Below are the code and all the weights of a small trained network. Each question names an input and a class and asks about switching units off, where a switched-off unit gives its printed mean instead of its output.

import numpy as np


def w(rows, s, z=0):
    codes = np.array(rows[::2]) - 128.0
    scale = np.full(codes.shape[1], s)
    scale[-1] = z or s
    return codes * scale


def f(y):
    return y / 2 * (1 + np.tanh(0.7978845608 * (y + 0.044715 * y**3)))


def log_softmax(a):
    a = a - a.max(-1, keepdims=True)
    return a - np.log(np.exp(a).sum(-1, keepdims=True))


def net(x, mask):
    res = np.array(x, float).reshape(1, 7) / 4 @ E
    y = f(res @ A[0][:, :-1].T + A[0][:, -1])
    res = res + np.where(mask, y, B[0][:, -1]) @ B[0][:, :-1]
    return log_softmax(res[-1] @ U[:, :-1].T + U[:, -1])


A, B = {}, {}
E = w([
[159,17,16,10,111,159,112,140,50],'x0',
[127,130,129,126,124,124,132,132,127],'x1',
[126,134,124,127,135,139,126,128,129],'x2',
[127,131,125,128,135,136,124,124,133],'x3',
[201,131,217,53,34,253,156,170,224],'x4',
[178,44,179,157,254,122,161,249,153],'x5',
[128,129,129,131,129,133,127,128,121],'x6',
],0.0048)
A[0] = w([
[123,200,88,118,41,121,119,64,114,35],'n1',
[133,155,170,175,145,119,128,97,164,28],'n2',
[140,87,85,69,125,152,122,135,89,78],'n3',
[121,254,234,224,137,135,153,127,166,45],'n4',
[109,186,101,111,51,132,120,60,113,71],'n5',
[149,46,50,30,117,154,142,136,118,59],'n6',
[145,65,177,144,214,112,124,232,139,51],'n7',
[74,126,54,167,178,42,124,122,77,179],'n8',
[121,128,107,150,147,94,131,119,98,123],'n9',
[108,116,103,164,158,79,117,106,89,112],'n10',
[110,184,102,112,54,121,116,69,115,45],'n11',
[110,115,87,187,169,79,113,97,77,199],'n12',
[135,81,67,79,122,166,139,136,94,86],'n13',
[133,135,166,80,94,187,127,153,174,124],'n14',
[131,101,89,82,117,151,130,150,84,12],'n15',
[144,90,150,138,189,133,137,188,135,45],'n16',
[157,88,150,142,196,133,133,196,138,45],'n17',
[130,139,159,87,98,178,132,155,161,136],'n18',
[121,126,140,116,129,118,120,138,128,182],'n19',
[152,102,224,70,22,227,128,176,156,159],'n20',
[116,147,102,134,82,124,118,99,135,4],'n21',
[117,100,117,109,117,145,128,136,102,77],'n22',
],0.0084,0.00047)
B[0] = w([
[113,64,138,108,125,170,168,133,119,206],'n1',
[117,125,121,129,127,115,84,131,125,154],'n2',
[104,134,136,147,125,108,79,134,137,182],'n3',
[78,114,111,145,121,73,5,139,132,238],'n4',
[116,71,142,120,128,170,169,139,121,201],'n5',
[84,127,135,159,120,87,37,133,142,224],'n6',
[102,62,134,99,102,183,178,115,114,224],'n7',
[188,206,131,129,139,121,163,126,145,246],'n8',
[142,149,126,126,131,127,135,126,135,156],'n9',
[159,162,125,125,130,121,142,131,136,183],'n10',
[118,72,141,115,130,162,162,133,120,193],'n11',
[176,183,125,126,130,121,152,128,135,211],'n12',
[99,131,133,146,125,96,77,131,137,187],'n13',
[162,175,118,132,141,112,154,124,125,186],'n14',
[110,127,130,141,132,111,91,130,135,167],'n15',
[113,94,131,117,118,160,153,119,119,177],'n16',
[111,87,132,113,111,164,157,118,115,188],'n17',
[152,160,121,133,139,120,146,121,133,172],'n18',
[131,127,127,132,128,133,129,125,131,130],'n19',
[192,211,111,132,155,107,184,119,122,255],'n20',
[124,103,132,121,135,143,141,133,126,147],'n21',
[121,131,131,133,132,126,110,128,135,141],'n22',
],0.019,0.0061)
U = w([
[236,235,123,130,157,114,184,113,137,255],'0',
[54,114,138,175,119,76,2,146,143,69],'1',
[100,25,164,65,112,231,199,121,86,47],'2',
],0.0081,0.00042)

Each question gives the input, the list of numbers given to net, and the class t.
The units are the neurons (one row each of A and B). Each row of codes is followed by its name. A weight is (code - 128) times the scale printed after its matrix; where a second scale follows, it is the last column's (A, B and U).
mask holds one flag per neuron, in row order. A switched-off neuron (its flag False) gives its mean, the last column of its row in B, instead of its output. The means were averaged over made-up inputs and are rounded, as every weight is.
A unit's drop is (log p(t) with every unit on - log p(t) with that unit switched off) / (log p(t) with every unit on - log p(t) with every unit switched off).
most important unit: the unit with the biggest drop
top k neurons: the k neurons with the biggest drops, biggest first
drop when u is switched off: that unit's drop, to one decimal
input [6,5,1,0,-5,7,-1], class 2: most important unit => n7
input [1,3,8,-6,4,6,-6], class 2: top 2 neurons => [n7 n8]
input [-2,8,4,8,2,-4,-5], class 2: top 2 neurons => [n8 n6]
input [8,0,-6,-1,8,-2,0], class 0: top 3 neurons => [n20 n4 n14]
input [8,-5,-7,-4,-3,-8,8], class 1: top 3 neurons => [n6 n13 n3]
input [-8,4,-8,3,5,-8,-6], class 1: top 3 neurons => [n4 n7 n2]
input [3,-7,-8,-3,-2,-2,-2], class 1: top 3 neurons => [n20 n7 n14]
input [-5,3,-4,-2,1,-6,3], class 2: top 4 neurons => [n1 n5 n6 n11]
input [-4,-3,-1,-2,7,-8,-7], class 2: top 2 neurons => [n1 n5]
input [8,-3,-7,0,6,-7,-1], class 1: top 2 neurons => [n6 n13]
input [-4,-1,1,-3,2,7,-7], class 2: drop when n18 is switched off => 0.0
input [-8,6,-3,-7,4,5,-1], class 1: drop when n4 is switched off => 1.9
input [-8,-1,-6,0,0,-5,-7], class 1: drop when n4 is switched off => 1.8
input [6,5,-2,3,2,4,-5], class 1: most important unit => n6
input [-3,1,1,5,1,1,8], class 1: drop when n4 is switched off => 0.1
